Each row has a name. Each piece below is followed by the name of the row it came from, unless a question asks for something else. Each question is about the rows just above it. Places in a row count from 0.

Vebo: [143 193 131  67 128 151 113 133 167 132 119]
muva: [108  88 167 219 143 120 136 106 144 109 127]
nafe: [127 164 106  70 147 136 112 159 106 123 109]
liben: [127 138  86 208 116 165 120 109  97 146 146]
Vofuz: [129  74 182 190 137 149 127  81 148 133 102]
mer: [137 150  96 152  90 103 104 150 130 147 129]
rusot: [127 155 123  44 135 133 163 103 110 127 135]
Bapi: [151 151 133 137 108 137 111 151 118 109 122]
Row and place of [159] in the named rows:	nafe, 7
Places of [151] in row Bapi:	0 1 7
Shared by nafe and Vofuz:	[127]

sufad: [ 93 131 137  81 191 170  76 116]
kobok: [146 114 128 104 141 196 152  88]
dafig: [125 113  89 170 153 112 183  52]
sape: [ 83 124 138 114  52 203 132 198]
lus: [162  58  58  76 156 153  88 106]
mibu: [140 150 197 186 157  93 163  67]
Ravik: [124 153 229  90 198 131 146  94]
Shared by lus and Ravik:	[153]
find: [113  89]	dafig
Which value is in both dafig and sufad?	[170]
Where in the named rows is [81]?	sufad, 3
The one value in Ravik and kobok:	[146]
The one value in sufad and lus:	[76]

zor: [123 121 129 126 149 138 114 142 137  88 102 124 110 151 143 127 136  94
 118 128 149 117 132  98 128]
Luro: [137 177 126  77 155 140 142 154 167 143  92 168 103 120  74 136 102 152
 132 120 101 140 121 131 170]
Muga: [153 155 126 129 122 115 141 118 122 161 156 148 123 101 102 129 131 147
 129 104 113 149 134 137 130]
Pera: [121 123 130 126 149 138 115 142 138  88 102 125 111 150 143 126 136  93
 119 128 149 117 131  98 128]
nima: [145 149 117 107 141 131 125 133 121 161 156 147 123 101 102 129 131 147
 129 104 112 148 136 137 130]
rovot: [130 145 141 149 143 117 108 136 146 133 122 129 102 137 129 145 149 117
 107 141 128 125 133 128 110]
Lotu: [123 105 100 125 121 140 156 119  64  83 129 151 152 103 118  97  91 153
 174 124 141 141 132 172 136]
rekud: [112  96 104  80 161 146 154 123 129  93  99 132 132 100 126 101  87 117
 104  88 150 141 130  95 159]
zagel: [157 159 127 118 127 125 136 128 128 138 142 147 115 122 105 126 137 125
 121  98 120 138 134 111 138]
peb: [109  95 107 102 134 160 138 143 100  49  89 133 143 148 142 100  98 112
 158 132 155 115 123 124 151]
nuz: [114 130 151 111 146 119 107 128 208 186 118  94 116 136 140 158 145 111
  90 127 114 119 118  79 129]
sebas: [111 134 122  95 146 124 151 121 153 176 117 142 135  81  89 135  85 182
 150 128  99 151 118 163 150]
[145 149 117 107 141 128 125 133] is in which row?	rovot
The row with [145 149 117 107 141 131 125 133 121 161 156 147 123 101 102 129 131 147
 129 104 112 148 136 137 130] is	nima

nis: [116 133 120 130 108 139 103 107  46 127 145  83  95 130 140 143 132 132
  47 117 145 104 140 145 110  85 113 130 139 124]
mipo: [128 125  69 124 101 139  89 110 106 129 142 123 139 156 134 130 132 141
 100 130 142 122 130 148  93 122 129 122 142  94]
dufos: [134 125  79 158 115 138 105  90 118 120  81 156 148 128 137 145 139 143
 113 150 149 137 131 157  93 142 139 118 130 110]
rup: [130 125  80 120  81  80 118  73 186  98 105 154 141  90 133 141 112 124
  80 150 117 129 130 103  70 167 135 141 130 105]
Bano: [101 136 164 144 138 123 128 141  50 137 155  88  87 141 117 150 137 123
  60 101 141 109 123 147 150  81 110 129 121 149]
kepo: [138 103 107 150 143 140 114 130 119 138 147 148 150 147 144 141 143 144
 112 148 149 141 138 158 129 135 139 131 151 120]
At which places does rup hold [80]?	2 5 18
Where in the named rows is [119]?	kepo, 8
find: [139 103 107]	nis
Where in the named rows is [87]?	Bano, 12
find: [101 136 164 144 138 123 128 141  50 137 155  88  87 141 117 150 137 123
  60 101 141 109 123 147 150  81 110 129 121 149]	Bano

Zogo: [ 74 184 105 203 151  72  67 113 127 171  93 128 140 123 227 188  90  66
 147 145 111 127 104 148  77 173  63  79 138 110 168 173]
gaso: [ 35 171  56 187  97 168  44  63  75 136  67  55  56  62 127 147 154 127
 162  72 169  72 204  64 104  95  66 162  57 149  90  92]
Zoka: [174 103 148 131  83 240 182 142 167 124 169 129 138 160  60  90 192 182
 114 132 143 147 148 121 176 119 232 192 153 165 104  98]
mapor: [126 147 115 143 164  32 102 115 148 155 129 135 124 137 196 130  33  65
  51 136  69 139 142 141  88 159  47  85 133  65 162 149]
Loz: [ 73 115  86 151  72  91  99  87  70  77  65  62  78  86 142 108 136 121
 170  61 119  67 149  58 101  83 126 117  65 130  84 232]
Row and place of [140] in the named rows:	Zogo, 12
The row with [127 162  72 169  72 204  64 104] is	gaso
find: [ 74 184 105 203 151  72  67 113 127 171  93 128 140 123 227 188  90  66
 147 145 111 127 104 148  77 173  63  79 138 110 168 173]	Zogo
find: [ 73 115  86 151  72  91  99  87  70  77  65  62  78  86 142 108 136 121
 170  61 119  67 149  58 101  83 126 117  65 130  84 232]	Loz
Row and place of [98] in the named rows:	Zoka, 31

delu: [129  56  84  65]
natip: [169  50 123  61]
sizil: [176 175 219 142]
mipir: [ 78 191 121 182]
mava: [140  40  84  40]
zop: [165 177 208 158]
tem: [104  40 167 206]
Shared by mava and tem:	[40]
find: [121 182]	mipir

Gofud: [ 94  90  80 121 124  84 183 103 145  95 185  91  82  99 108 139 128 140
  83 128 102 172 119 124 155 129 103  90]
Fazu: [ 91 120  83  76 152 171 134  90 156  90 124  87 146  72 192 168  92 150
  63  67 168 155 193 103 149  79 182  75]
Gono: [150 172  96 149  97  89  94 134  73 157 159 127 144 135  48  68 158  53
 126 117 109  92  42  43  89 131  42 129]
Lodim: [115  87 154 155 140  91 175 137 155  93 157 128  70 139 102 131 107 151
 146 158  80 182 126 148 149 153 116 128]
sif: [149  79 184  76 152 171 134  90 156  90 124  87 146  72 192 172 100 163
  80  76 165 146 179 108 155  78 181 100]
Fatuk: [ 72  84 199  96 170 158 161 124 158  74 117  96 124 121 173 127 124 139
 139  74 121 130 121 124 166 101 156  80]
Places of [121] in row Fatuk:	13 20 22
[135] is at row and place	Gono, 13
find: [115  87 154 155 140  91 175 137 155  93 157 128  70 139 102 131 107 151
 146 158  80 182 126 148 149 153 116 128]	Lodim
The row with [ 91 120  83  76 152 171 134  90 156  90 124  87 146  72 192 168  92 150
  63  67 168 155 193 103 149  79 182  75] is	Fazu
[179] is at row and place	sif, 22
Where do [149  79 182] appear?	Fazu
Every place of [96] in Fatuk:	3 11

val: [ 90 142  90  91  90  90 142]
pum: [183  73 122  45 127  90 129]
sim: [126 142 142 108 184 184 145]
futep: [135  73 142 108 184  61 129]
The row with [183  73] is	pum
Which row holds [135  73 142]?	futep
Which value is in both val and pum?	[90]
Where in the named rows is [122]?	pum, 2
Every place of [90] in val:	0 2 4 5
Where in the named rows is [91]?	val, 3

dovof: [134 100 196  74]
norig: [ 62  69 127  53]
famo: [125 152 125 125]
ziget: [127 165  80  74]
Duda: [137  86 198 108]
Fakan: [135 105 151 101]
lokip: [ 93 123  65  69]
fizo: [123 124 109  36]
befib: [142 156  83 100]
zevo: [101 123 166  84]
[83] is at row and place	befib, 2
find: [65 69]	lokip
Where do [123 124] appear?	fizo
Every place of [125] in famo:	0 2 3
Which value is in both zevo and Fakan?	[101]
Every place of [86] in Duda:	1

duni: [153 141 147 165 141 130 119 111 173 144 144 137 169 167 134 143 133 110
 152 154 139 130 110 129 132 127 169 129 150 120 142 110 139 144 111 164
 161 109 122 152  89 114 152 162 129 144 176 119 121 118 154  90 151  92]
nulos: [146 103 110 109 101 118 186 106 194 147 104 125 143 102 126 151 118 159
 152  81 126 133 100 131 202 142 157 112  91 136 128  88  81 113 115 125
 100 140 110 123 105 110 106 145 122 139 110 115 161 166  94 157 126 151]
Nel: [146 103 110 109 101 118 186 106 194 147 104 125 143 102 126 151 118 159
 152  81 126 133 100 131 202 142 157 112  91 136 128 125  81 109 115 125
 100 140 110 123 105 110 106 145 122 139 110 115 161 166  94 157 126 151]
rivum: [117 126 148 115 142 102 179 122  92  88 123 113 124 132 135  92 124 124
 116 121 106 165 110 164 112 117 114 112 152 162 142 153 162 147 124 166
 136 110 142 137 165 126 122 145 110 106 139 139 143 144 144 125 129 149]
dak: [115  97  87 110 191 145 126 104 116 136  85  98 159 157 109 104 110 120
 166 108 142 140 129 152 129 128  92 130 135 173  87 122 110 126 150 106
 103  87 134 100 123 131 154 104 169 149 119 101 118 151 160 129 165 106]
Busin: [166 127 110 212 132 114  93  85 144 120 128 154 171 165 121 125 126 152
 113 157 174 147 111  88 117 150 147 158 111  75 121 150 141 122  88 115
 116 106 135 164 163 131  91 139  85 125 113 159 139 151 109  89 118 136]
Diz: [168 135 106 105 174 135  95 104 148 101  87 147 129 130 169  93 125 163
 154 136 121 101 166  98 131 165 115 145 145 114 152 140 164 139 136 155
  85 101 134 128 120 128 125  96 131 136 119 151 129 101 118 160  49 171]
Every place of [89] in duni:	40
Where do [117 126 148 115 142 102 179 122  92  88 123 113 124 132 135  92 124 124
 116 121 106 165 110 164 112 117 114 112 152 162 142 153 162 147 124 166
 136 110 142 137 165 126 122 145 110 106 139 139 143 144 144 125 129 149] appear?	rivum
Where do [123 131 154] appear?	dak
find: [119 101 118 151 160 129]	dak
[146 103 110 109 101 118 186 106 194 147 104 125 143 102 126 151 118 159
 152  81 126 133 100 131 202 142 157 112  91 136 128 125  81 109 115 125
 100 140 110 123 105 110 106 145 122 139 110 115 161 166  94 157 126 151] is in which row?	Nel
find: [168 135 106 105 174 135  95 104 148 101  87 147 129 130 169  93 125 163
 154 136 121 101 166  98 131 165 115 145 145 114 152 140 164 139 136 155
  85 101 134 128 120 128 125  96 131 136 119 151 129 101 118 160  49 171]	Diz
The row with [115  97  87 110 191 145 126 104 116 136  85  98 159 157 109 104 110 120
 166 108 142 140 129 152 129 128  92 130 135 173  87 122 110 126 150 106
 103  87 134 100 123 131 154 104 169 149 119 101 118 151 160 129 165 106] is	dak

Kos: [153 107 155 138  98 107 126 156 123]
segi: [149 177  36 219 149 173 166 132 140]
gov: [127 127 106 110 197 127 106 145  77]
guf: [106 128 107  66  26  73 103  92 158]
At which places does gov hold [127]?	0 1 5
find: [ 66  26  73 103]	guf
Row and place of [138] in the named rows:	Kos, 3

tebof: [172 125  78 116 176 155 164 135 109 138 106 124  92  80 138 164 116 125
 135  64 125  83 143  29 124]
Beg: [123 125 131 117 117 151 139 126 123 123 139 129 147 136 107 133 150 127
 114 124 126 127 113 138 117]
Kizu: [ 98 135 206 110 147  60  79 128 101 122 165 170 200 140 101 102  74 123
 173  87 128 106 164 155 117]
Monom: [ 75 132 176 142 119  36  80 135 180 121 127 130 121 159 157 108 107 136
 132 207 133 176 130 206 112]
pud: [128 129 156 114 118 154 143 120  86 123 160 149 191 137  83 115 129 121
 139  80 125 104 132 135 131]
Keb: [170 134 114 123 109 186 183 111  72 138 138 134 151 120 112 100 117 121
 151  79 128 104 147 101 186]
Tetuk: [146 146 152 138 115  77 137 114 105 145 122 140 122 131 171  59  47 127
 193 136 135 138 187 144 213]
[86] is at row and place	pud, 8
Every place of [117] in Beg:	3 4 24
Where do [ 78 116] appear?	tebof
Which row holds [172 125  78 116 176 155 164 135 109 138 106 124  92  80 138 164 116 125
 135  64 125  83 143  29 124]?	tebof

falik: [105 102 103 210 128 143 119]
kiv: [117 105 160 128 115 147 102]
zunu: [132 105 156 124 170 116 106]
led: [146 107 146 122 146 123 123]
revug: [156 115 124 141 124 137 139]
pata: [119 135 151 129 124 130 143]
Zir: [ 61  81 149 166 172 101 163]
laref: [125 122 105 138 147 120 141]
vid: [155 155 125 118 155 125 124]
sezog: [117 118 118 117 118 141 135]
ropi: [131 119 114 131 131 127 118]
zipa: [126 131 131 106  99 143 102]
Places of [123] in row led:	5 6
Places of [118] in row vid:	3
find: [105 102]	falik
Every place of [155] in vid:	0 1 4
At which places does sezog hold [117]?	0 3
Shared by laref and falik:	[105]

puva: [155 110 212 112 151 150  85  93]
ret: [ 89 175 136 199  97  85  94 117]
nalom: [115 116  76 117 113 127 117 136]
Kodo: [118 118 118 136 136 118  93 152]
Row and place of [94] in the named rows:	ret, 6
Where in the named rows is [152]?	Kodo, 7
At which places does Kodo hold [118]?	0 1 2 5
Which value is in both Kodo and ret?	[136]
At which places does nalom hold [115]?	0
Shared by puva and Kodo:	[93]
Every place of [85] in ret:	5

Butaf: [144  97 147 122 160 121  52 146 113 149]
Sasop: [ 72  64 138 157 150 150 170 158 142  86]
lefab: [209 141  92 119  93 111 161 123 140 147]
gazo: [120  52 146 105 123 146  37  81 111 157]
Bekif: [ 39  74 132 124 172 131 122 111 128 105]
The one value in lefab and Butaf:	[147]
find: [132 124 172]	Bekif
find: [121  52 146]	Butaf

mot: [126 113  95 142 103 113 132  95]
fup: [201 114  98 107 103 184 164 111]
kon: [114 159 157  63 143 125  93 139]
pesab: [178 100  98 204 113 181 195 113]
tur: [132 138 140 136 135 129 132 136]
dubed: [178 100  98 204 115 162 186 124]
nev: [ 96 112 104 147 113 194 186 132]
Gazu: [102 184 104 147 113  93 110 120]
Nazet: [166 128 131 148 130 164 168 126]
Divo: [132 158 144  47 127 112 100 126]
The row with [103 184] is	fup
Every place of [95] in mot:	2 7
[111] is at row and place	fup, 7

lesad: [208 108 103 130 106 140 124 129  98 128 145 192 213 116 110  37  98 121
 157 128 147 130  57]
Tel: [155 127 122 131  66 116  90 199 119 128 131 167 151  47 117 133  74 119
 212 171 154 129 109]
sotub: [116 162 149 119  79  81  97 144 154 128 154 111 139  74 164 141 116 130
  78 129  88 139 190]
bepo: [146 158 127  38 129  18 133 121 152  38 147 110 151 139 167 142 151 117
  19  38  38 137 183]
Vuge: [ 85 120 145 131 157 133 143  78 128 128 122 101  96 164 122 119 153 146
 119  97 161 125 128]
[19] is at row and place	bepo, 18
At which places does bepo hold [38]?	3 9 19 20

Basik: [121  18  18  18 107 121  18]
Funud: [141 162 142 133 161 135 134]
Noliz: [127 124 142 125 162 135 124]
bif: [122 111 147  83  19 107 107]
Which value is in both bif and Basik?	[107]
At which places does bif hold [107]?	5 6
Where in the named rows is [133]?	Funud, 3
Places of [142] in row Noliz:	2
At which places does Basik hold [18]?	1 2 3 6
Row and place of [125] in the named rows:	Noliz, 3
find: [141 162 142 133 161 135 134]	Funud

rize: [ 97 128 118 143 142 143 115 143 113 132  89  69]
motog: [ 76 116 114 180 132 188 145 155  85 171 107  66]
buta: [ 71 148 144 180 136 127 148 151  99  73 101  88]
kulet: [ 83 152 135 188 142 135 140 157 102  80 108  96]
naf: [ 75 122 111 206 130 168 145 161 100 127 126  96]
pomez: [ 99 137 116 184 148 162 124 164 175 135 116  89]
Num: [ 80 198 124 174 134 139 142 150  96 108  99  90]
pil: [134 139 142 150  96 105 148 171  87 151 139 100]
Lipi: [101 160 113 155 145 136 115 150 111 129 105  81]
gid: [ 70 201 123 194 127 145 152 151  93  99 105 101]
rovon: [ 67 160 137 207 134 170 161 162  79 174 106  94]
tivab: [ 94 156 122 167 141 137 123 151 110 106  98  88]
The row with [134 139 142 150  96 108] is	Num
Which value is in both rovon and pil?	[134]
find: [111 206 130 168 145 161 100 127 126  96]	naf
Which row holds [156 122 167 141 137 123 151 110 106  98]?	tivab

Vetok: [176 133 179 164 177 112  85 152 168  91 126 105 158 121 120 129 169 168
 212  76 139 137  94 132 114]
kas: [112  94 204 105  53 125 161  95 101 168 137 167 134 132  98 128 104 169
 133 129 137 131 106 118 140]
reb: [137 133  85 169  91 164 177 112 105 126 179 158 168  71 112 128 132 146
 173 205 123 125 158 123  70]
Where do [112  94 204 105  53 125 161  95 101 168 137 167 134 132  98 128 104 169
 133 129 137 131 106 118 140] appear?	kas
find: [169 168 212  76 139 137  94 132]	Vetok
Row and place of [139] in the named rows:	Vetok, 20
find: [ 85 169  91 164 177 112 105 126 179 158 168]	reb
find: [137 133  85 169  91 164 177 112 105 126 179 158 168  71 112 128 132 146
 173 205 123 125 158 123  70]	reb

finis: [142 171 139 119 175 143 109  82  87 125 140 142 130 160 151 100 126 104
 135 127 165 129 157 112 116  81 160 106 148 161 141 168 126 134]
bero: [139 115 135 148 106 125 154 159 166 133 137 118 134 124 118 157 133 157
 126 130 114 154 121 151 145 143 122 145 129 123 111 113 134 134]
rovan: [142 171 139 119 175 143 109  82 119 125 140 142 130 160 151 100 126 104
 135 143 120 153 190 143 138 122 141 121  73 154  93  97 188 158]
lun: [110 115 103 137 136 141 117 123 109 154 130 131 139 121 138 130 134 128
 134 114 131  96 111 115 131 169 108 146 122 123 162 141 129 130]
tiv: [165 117 115 152 130 134 120 101 143 120 181  96 136 133 138 122 120 146
 141 103 118 138  80 119 137 142 118 138 163 108 130 134  94 114]
retab: [141 135 150 128 125 127 144 154 158 122 130 129 131 132 131 138 137 137
 138 149 129 147 142 146 136 136 143 133 136 128 125 119 139 134]
find: [141 135 150 128 125 127 144 154 158 122 130 129 131 132 131 138 137 137
 138 149 129 147 142 146 136 136 143 133 136 128 125 119 139 134]	retab
[190] is at row and place	rovan, 22
find: [142 171 139 119 175 143 109  82 119 125 140 142 130 160 151 100 126 104
 135 143 120 153 190 143 138 122 141 121  73 154  93  97 188 158]	rovan
At which places does tiv hold [130]?	4 30
At which places does rovan hold [119]?	3 8

luda: [127 130 136 169 213 190 144 130 127 127 129 128 139 127]
vez: [127 125 180 133 161 209 199 151 131 128 129 128 133 128]
lupi: [213 132 139 130 127 128 130 127 128 128 129 130 133 169]
ziruk: [133 162 210 198 149 129 127 128 128 129 128 128 133 127]
tobu: [211 196 150 130 131 128 129 128 127 126 128 129 128 128]
The row with [127 130 136 169 213 190 144 130 127 127 129 128 139 127] is	luda
Where in the named rows is [132]?	lupi, 1
Row and place of [162] in the named rows:	ziruk, 1
Where in the named rows is [149]?	ziruk, 4
find: [127 125 180 133 161 209 199 151 131 128 129 128 133 128]	vez

vod: [173 161  81  37 171]
tor: [173  37 161  81 171]
Gateg: [ 37 161  72 109 109]
Which row holds [ 37 161  72 109 109]?	Gateg
[161  81  37 171] is in which row?	vod
find: [161  72 109 109]	Gateg
The row with [ 37 161  81 171] is	tor

Gunam: [143 113 106 142 132  76 115 232  96 140]
norol: [139 139 132 142 132  76 115 139 111 150]
duvid: [143 113 205 142 132  76 115 232  96 140]
dalin: [ 94 134 192 144 125  79 158 143 155  97]
Places of [139] in row norol:	0 1 7
find: [205 142 132]	duvid

